Below are the code and all the weights of a small trained network. Each question names an input and a target symbol and asks about switching units off, where a switched-off unit gives its printed mean instead of its output.

import numpy as np


def w(rows, s, z=0):
    codes = np.array(rows[::2]) - 128.0
    scale = np.full(codes.shape[1], s)
    scale[-1] = z or s
    return codes * scale


def f(y):
    return y / 2 * (1 + np.tanh(0.7978845608 * (y + 0.044715 * y**3)))


def softmax(a):
    e = np.exp(a - a.max(-1, keepdims=True))
    return e / e.sum(-1, keepdims=True)


def log_softmax(a):
    a = a - a.max(-1, keepdims=True)
    return a - np.log(np.exp(a).sum(-1, keepdims=True))


def net(x, mask):
    ids = ['Ωβδεηψ'.index(c) for c in x.split()]
    T = len(ids)
    res = E[ids] + P[:T]
    r = res
    for j in range(2):
        rows = slice(3 * j, 3 * j + 3)
        q, k, v = (r @ M[0][rows].T for M in (Q, K, V))
        z = softmax(np.where(np.tri(T) > 0, q @ k.T / 3**0.5, -1e9)) @ v
        o = O[0][rows]
        res = res + np.where(mask[j], z, o[:, -1]) @ o[:, :-1]
    y = f(res @ A[0][:, :-1].T + A[0][:, -1])
    res = res + np.where(mask[2:26], y, B[0][:, -1]) @ B[0][:, :-1]
    return log_softmax(res[-1] @ U[:, :-1].T + U[:, -1])


Q, K, V, O, A, B = {}, {}, {}, {}, {}, {}
E = w([
[83,161,84,188,218],'Ω',
[160,124,104,192,204],'β',
[109,177,134,101,149],'δ',
[222,133,125,88,84],'ε',
[47,203,81,84,110],'η',
[208,208,254,53,134],'ψ',
],0.012)
P = w([
[142,60,156,85,252],'0',
[131,41,210,168,99],'1',
[136,145,148,36,237],'2',
[112,150,204,200,30],'3',
[161,204,71,58,216],'4',
[153,238,145,252,34],'5',
[176,227,1,67,210],'6',
],0.0092)
Q[0] = w([
[163,78,76,29,217],'H0',
[207,191,105,179,72],'H0',
[101,38,185,136,68],'H0',
[95,201,237,160,138],'H1',
[102,35,239,14,2],'H1',
[50,36,121,207,38],'H1',
],0.0097)
K[0] = w([
[151,180,68,69,170],'H0',
[81,171,143,179,76],'H0',
[73,72,147,108,174],'H0',
[183,30,218,88,3],'H1',
[53,44,189,142,163],'H1',
[137,17,93,185,179],'H1',
],0.011)
V[0] = w([
[35,147,8,153,119],'H0',
[220,58,70,142,145],'H0',
[152,143,157,15,95],'H0',
[13,164,68,166,206],'H1',
[82,142,128,52,46],'H1',
[190,192,254,122,155],'H1',
],0.0091)
O[0] = w([
[151,72,255,83,124,55],'H0',
[207,246,113,65,170,167],'H0',
[214,65,33,202,209,113],'H0',
[5,135,172,172,158,98],'H1',
[145,42,85,67,190,60],'H1',
[103,112,84,88,5,253],'H1',
],0.0083,0.0063)
A[0] = w([
[46,148,126,131,145,174],'N0',
[169,141,187,128,184,176],'N1',
[164,142,207,50,92,112],'N2',
[112,136,70,216,132,37],'N3',
[159,113,160,85,238,239],'N4',
[138,192,131,92,178,198],'N5',
[153,191,137,91,234,106],'N6',
[149,123,131,66,210,97],'N7',
[124,165,117,58,86,204],'N8',
[142,45,240,130,74,103],'N9',
[167,72,186,152,65,114],'N10',
[99,88,106,80,231,219],'N11',
[128,17,140,232,95,179],'N12',
[144,161,95,109,191,254],'N13',
[183,110,118,194,111,120],'N14',
[126,200,166,149,88,63],'N15',
[178,88,120,61,102,165],'N16',
[122,92,223,174,146,160],'N17',
[151,97,82,59,189,54],'N18',
[148,25,122,122,254,101],'N19',
[104,118,33,166,161,114],'N20',
[132,121,208,118,106,84],'N21',
[105,150,173,168,192,218],'N22',
[159,70,140,213,79,76],'N23',
],0.0096,0.0057)
B[0] = w([
[130,192,131,167,111,191],'N0',
[56,135,147,72,74,154],'N1',
[106,151,179,52,151,145],'N2',
[106,125,117,31,95,131],'N3',
[103,67,111,133,72,198],'N4',
[136,81,99,118,141,229],'N5',
[63,79,117,159,147,213],'N6',
[129,105,63,68,106,163],'N7',
[176,140,164,138,153,240],'N8',
[189,14,215,116,146,135],'N9',
[58,101,160,147,233,146],'N10',
[187,113,164,114,68,191],'N11',
[79,153,7,121,199,137],'N12',
[156,92,136,168,135,254],'N13',
[72,79,144,137,84,163],'N14',
[108,134,137,62,179,198],'N15',
[81,166,156,163,162,196],'N16',
[163,40,137,81,177,150],'N17',
[65,156,89,67,161,181],'N18',
[26,234,103,68,127,153],'N19',
[152,153,197,42,129,180],'N20',
[118,83,188,57,118,134],'N21',
[136,146,151,139,103,201],'N22',
[61,50,71,115,160,139],'N23',
],0.011,0.0092)
U = w([
[152,57,211,85,151,41],'Ω',
[35,189,65,227,219,156],'β',
[239,72,163,255,10,254],'δ',
[165,18,115,114,237,151],'ε',
[59,133,83,76,54,26],'η',
[169,246,142,52,136,99],'ψ',
],0.0091,0.0083)

Each question gives the input, a string of symbols that net reads in full, and the target symbol t.
The units are the heads (3 rows each of Q, K, V and O) and the neurons (one row each of A and B). Each row of codes is followed by its name. A weight is (code - 128) times the scale printed after its matrix; where a second scale follows, it is the last column's (O, A, B and U).
mask holds one flag per unit, heads first, then neurons. A switched-off unit (its flag False) gives its mean, the last column of its rows in O or B, instead of its output. The means were averaged over made-up inputs and are rounded, as every weight is.
A unit's drop is (log p(t) with every unit on - log p(t) with that unit switched off) / (log p(t) with every unit on - log p(t) with every unit switched off).
The circuit of an input: a set's keep is (log p(t) with only the set's units on - log p(t) with every unit switched off) / (log p(t) with every unit on - log p(t) with every unit switched off). Starting from the 12 units with the biggest drops (on a tie, the unit counted first), units are removed one at a time, each time the one whose removal leaves the highest keep (on an exact tie, the one counted first), for as long as the keep stays at least 0.8.
units of the circuit, in order: the units of the circuit, biggest drop first
unit that matters most: the unit with the biggest drop
top k neurons: the k neurons with the biggest drops, biggest first
heads that matter: for each layer, one digit per head in row order, 1 if its drop is at least 0.15 and else 0, layers parted by /
input β β ε δ δ η, target β: heads that matter : 10
input β β β, target β: heads that matter : 11
input δ β ε ε, target ψ: heads that matter : 10
input δ δ ε, target ε: units of the circuit, in order : [H0]
input δ δ δ ψ, target β: units of the circuit, in order : [H0 N12]
input β β β Ω, target ψ: heads that matter : 10
input η ε β δ ε ε, target β: heads that matter : 10
input δ β ε δ ε ε, target β: units of the circuit, in order : [H0 N10 N12]
input ψ Ω β β, target Ω: units of the circuit, in order : [H0 N9 N15]
input δ β β, target δ: heads that matter : 00
input η Ω ε Ω, target Ω: units of the circuit, in order : [H0 N9]
input ψ ψ Ω δ η β, target β: units of the circuit, in order : [H0 N12]
input δ η β β, target ε: top 2 neurons : [N17 N9]
input η β β, target η: unit that matters most : N19
input β β δ, target δ: heads that matter : 00
input β η δ η, target ε: top 3 neurons : [N9 N17 N12]
input β β η β η β Ω, target η: heads that matter : 01
input β ε η ε β Ω, target δ: heads that matter : 01
input β β η ε δ, target η: heads that matter : 11
input ε δ η β η, target η: unit that matters most : H1
input δ β β β δ Ω, target ψ: heads that matter : 00
input β β β δ β β δ, target δ: heads that matter : 01
input ψ ε β ε δ η ε, target η: top 2 neurons : [N19 N4]
